Below is a small trained network, with its code and all its weights. Each question gives an input and a class and asks what happens when units are switched off, that is, made to give their printed mean instead of their output.

import numpy as np


def w(rows, s, z=0):
    codes = np.array(rows[::2]) - 128.0
    scale = np.full(codes.shape[1], s)
    scale[-1] = z or s
    return codes * scale


def norm(h):
    return h / np.sqrt((h * h).mean(-1, keepdims=True) + 1e-5)


def f(y):
    return y / 2 * (1 + np.tanh(0.7978845608 * (y + 0.044715 * y**3)))


def log_softmax(a):
    a = a - a.max(-1, keepdims=True)
    return a - np.log(np.exp(a).sum(-1, keepdims=True))


def net(x, mask):
    res = np.array(x, float).reshape(1, 3) / 4 @ E
    u = 0
    for l in range(4):
        y = f(norm(res) @ A[l][:, :-1].T + A[l][:, -1])
        res = res + np.where(mask[u : u + 7], y, B[l][:, -1]) @ B[l][:, :-1]
        u += 7
    return log_softmax(norm(res)[-1] @ U[:, :-1].T + U[:, -1])


A, B = {}, {}
E = w([
[90,106,215,183,42,120,156,219,156,105],'x0',
[168,110,164,118,77,209,254,187,109,121],'x1',
[152,136,57,202,155,164,118,146,161,56],'x2',
],0.0093)
A[0] = w([
[83,126,168,200,111,53,13,155,126,133,16],'L0N1',
[94,127,198,50,116,72,109,115,122,180,190],'L0N2',
[109,125,188,37,107,84,117,143,133,154,204],'L0N3',
[131,132,195,7,126,116,132,128,106,186,99],'L0N4',
[147,113,84,70,138,174,140,127,77,125,48],'L0N5',
[119,131,82,105,148,71,17,110,114,137,197],'L0N6',
[97,137,218,203,107,122,104,145,146,126,250],'L0N7',
],0.012,0.0024)
B[0] = w([
[181,160,55,54,182,100,159,35,222,137,218],'L0N1',
[192,128,143,16,110,126,31,144,83,142,226],'L0N2',
[200,155,147,116,153,106,134,198,111,221,210],'L0N3',
[8,131,191,206,142,113,217,12,187,125,224],'L0N4',
[163,160,74,87,122,88,156,94,159,153,169],'L0N5',
[80,90,216,206,93,154,115,204,64,113,245],'L0N6',
[99,91,123,102,85,45,137,192,107,89,221],'L0N7',
],0.013,0.012)
A[1] = w([
[235,185,20,69,152,222,114,165,102,165,4],'L1N1',
[70,140,118,157,149,149,132,49,168,151,48],'L1N2',
[97,124,149,76,140,247,106,106,176,144,22],'L1N3',
[188,173,73,110,183,190,179,25,133,164,117],'L1N4',
[88,110,113,88,132,185,136,107,129,136,88],'L1N5',
[168,156,158,159,203,202,61,61,136,147,51],'L1N6',
[137,137,64,115,119,134,128,70,229,79,57],'L1N7',
],0.015,0.0024)
B[1] = w([
[134,109,248,88,179,217,62,211,207,84,224],'L1N1',
[180,143,87,102,91,146,132,111,82,144,164],'L1N2',
[90,180,123,175,217,135,141,109,110,139,124],'L1N3',
[173,123,146,141,133,158,180,50,176,149,254],'L1N4',
[148,126,121,125,143,79,100,131,114,109,121],'L1N5',
[100,140,118,154,81,177,167,150,101,153,178],'L1N6',
[57,141,165,124,215,98,114,116,117,128,252],'L1N7',
],0.014,0.0076)
A[2] = w([
[143,127,64,254,87,169,100,183,135,60,216],'L2N1',
[70,81,83,236,142,79,120,101,204,39,197],'L2N2',
[165,129,47,185,113,181,130,191,106,68,173],'L2N3',
[111,135,159,153,94,98,191,183,133,142,49],'L2N4',
[133,132,149,148,60,147,135,196,36,175,3],'L2N5',
[152,202,67,166,156,74,96,141,202,100,64],'L2N6',
[93,164,86,165,148,78,170,45,158,122,141],'L2N7',
],0.015,0.0014)
B[2] = w([
[192,237,87,27,21,111,129,147,216,189,218],'L2N1',
[90,156,55,169,191,172,175,222,132,56,203],'L2N2',
[105,248,68,114,83,139,136,179,210,176,184],'L2N3',
[123,140,128,162,172,186,26,69,76,148,203],'L2N4',
[65,46,119,155,193,165,136,63,123,87,246],'L2N5',
[91,73,68,53,192,157,157,129,84,94,156],'L2N6',
[123,135,46,226,115,66,200,113,77,107,178],'L2N7',
],0.012,0.013)
A[3] = w([
[194,126,62,41,119,115,165,83,115,160,186],'L3N1',
[156,190,117,133,34,152,119,255,113,121,68],'L3N2',
[162,150,169,65,93,155,130,126,150,216,104],'L3N3',
[101,64,194,219,130,172,66,134,4,140,66],'L3N4',
[84,146,139,197,148,174,104,179,113,108,105],'L3N5',
[201,177,100,54,126,84,87,163,206,156,38],'L3N6',
[185,129,111,91,103,82,127,130,111,131,1],'L3N7',
],0.015,0.0022)
B[3] = w([
[191,115,211,231,80,58,89,134,103,158,178],'L3N1',
[133,203,88,193,97,137,71,120,143,186,208],'L3N2',
[138,112,24,171,134,143,145,149,150,35,211],'L3N3',
[36,105,133,107,83,226,133,114,25,106,247],'L3N4',
[189,125,138,91,97,98,151,135,143,150,183],'L3N5',
[141,93,155,70,86,109,90,166,100,160,212],'L3N6',
[129,151,122,2,169,153,152,54,175,142,140],'L3N7',
],0.016,0.014)
U = w([
[51,96,149,120,84,191,115,98,6,138,253],'0',
[150,234,53,169,45,163,73,189,163,180,236],'1',
[196,79,165,18,108,9,71,145,104,157,61],'2',
[94,138,43,154,233,57,184,191,120,50,18],'3',
[205,148,155,239,114,75,216,22,112,178,41],'4',
[199,123,204,137,207,200,138,151,226,88,68],'5',
],0.011,0.0018)

Each question gives the input, the list of numbers given to net, and the class t.
The units are the neurons (one row each of A and B). Each row of codes is followed by its name. A weight is (code - 128) times the scale printed after its matrix; where a second scale follows, it is the last column's (A, B and U).
mask holds one flag per neuron, layer by layer. A switched-off neuron (its flag False) gives its mean, the last column of its row in B, instead of its output. The means were averaged over made-up inputs and are rounded, as every weight is.
A unit's drop is (log p(t) with every unit on - log p(t) with that unit switched off) / (log p(t) with every unit on - log p(t) with every unit switched off).
The circuit of an input: a set's keep is (log p(t) with only the set's units on - log p(t) with every unit switched off) / (log p(t) with every unit on - log p(t) with every unit switched off). Starting from the 12 units with the biggest drops (on a tie, the unit counted first), units are removed one at a time, each time the one whose removal leaves the highest keep (on an exact tie, the one counted first), for as long as the keep stays at least 0.8.
circuit, biggest first: the units of the circuit, biggest drop first
unit that matters most: the unit with the biggest drop
top k neurons: the k neurons with the biggest drops, biggest first
top k neurons in layer l: the k neurons of layer l with the biggest drops, biggest first
drop when u is switched off: that unit's drop, to one decimal
input [5,-5,-7], class 2: circuit, biggest first : [L0N2]
input [-3,7,5], class 5: circuit, biggest first : [L1N1 L0N6]
input [-3,6,3], class 5: top 2 neurons : [L0N4 L1N1]
input [5,0,7], class 3: top 2 neurons : [L0N6 L0N3]
input [-1,4,4], class 5: top 3 neurons : [L0N6 L0N4 L1N1]
input [-5,6,2], class 5: top 2 neurons : [L0N4 L1N1]
input [1,0,3], class 3: top 3 neurons : [L0N6 L0N3 L0N2]
input [3,-4,-8], class 2: top 2 neurons : [L0N2 L0N1]
input [5,-2,1], class 3: top 2 neurons : [L0N2 L0N7]
input [1,-2,8], class 3: top 3 neurons : [L0N3 L0N2 L1N7]
input [-1,6,7], class 5: top 2 neurons : [L0N6 L0N4]
input [-3,6,0], class 4: top 2 neurons : [L0N2 L0N3]
input [-6,5,7], class 5: top 2 neurons : [L1N1 L0N4]
input [3,-7,7], class 3: unit that matters most : L0N1
input [-3,2,3], class 5: top 2 neurons : [L0N4 L1N1]
input [-1,6,3], class 5: top 3 neurons in layer 0 : [L0N4 L0N6 L0N7]
input [-6,1,-1], class 4: top 2 neurons in layer 0 : [L0N5 L0N7]
input [-1,5,-3], class 4: top 2 neurons in layer 0 : [L0N6 L0N4]
input [8,-6,-8], class 2: drop when L0N1 is switched off : 0.2
input [-2,7,-7], class 4: drop when L0N6 is switched off : 0.7
input [7,-1,-7], class 2: unit that matters most : L0N6
input [3,-4,1], class 3: drop when L2N5 is switched off : 0.0
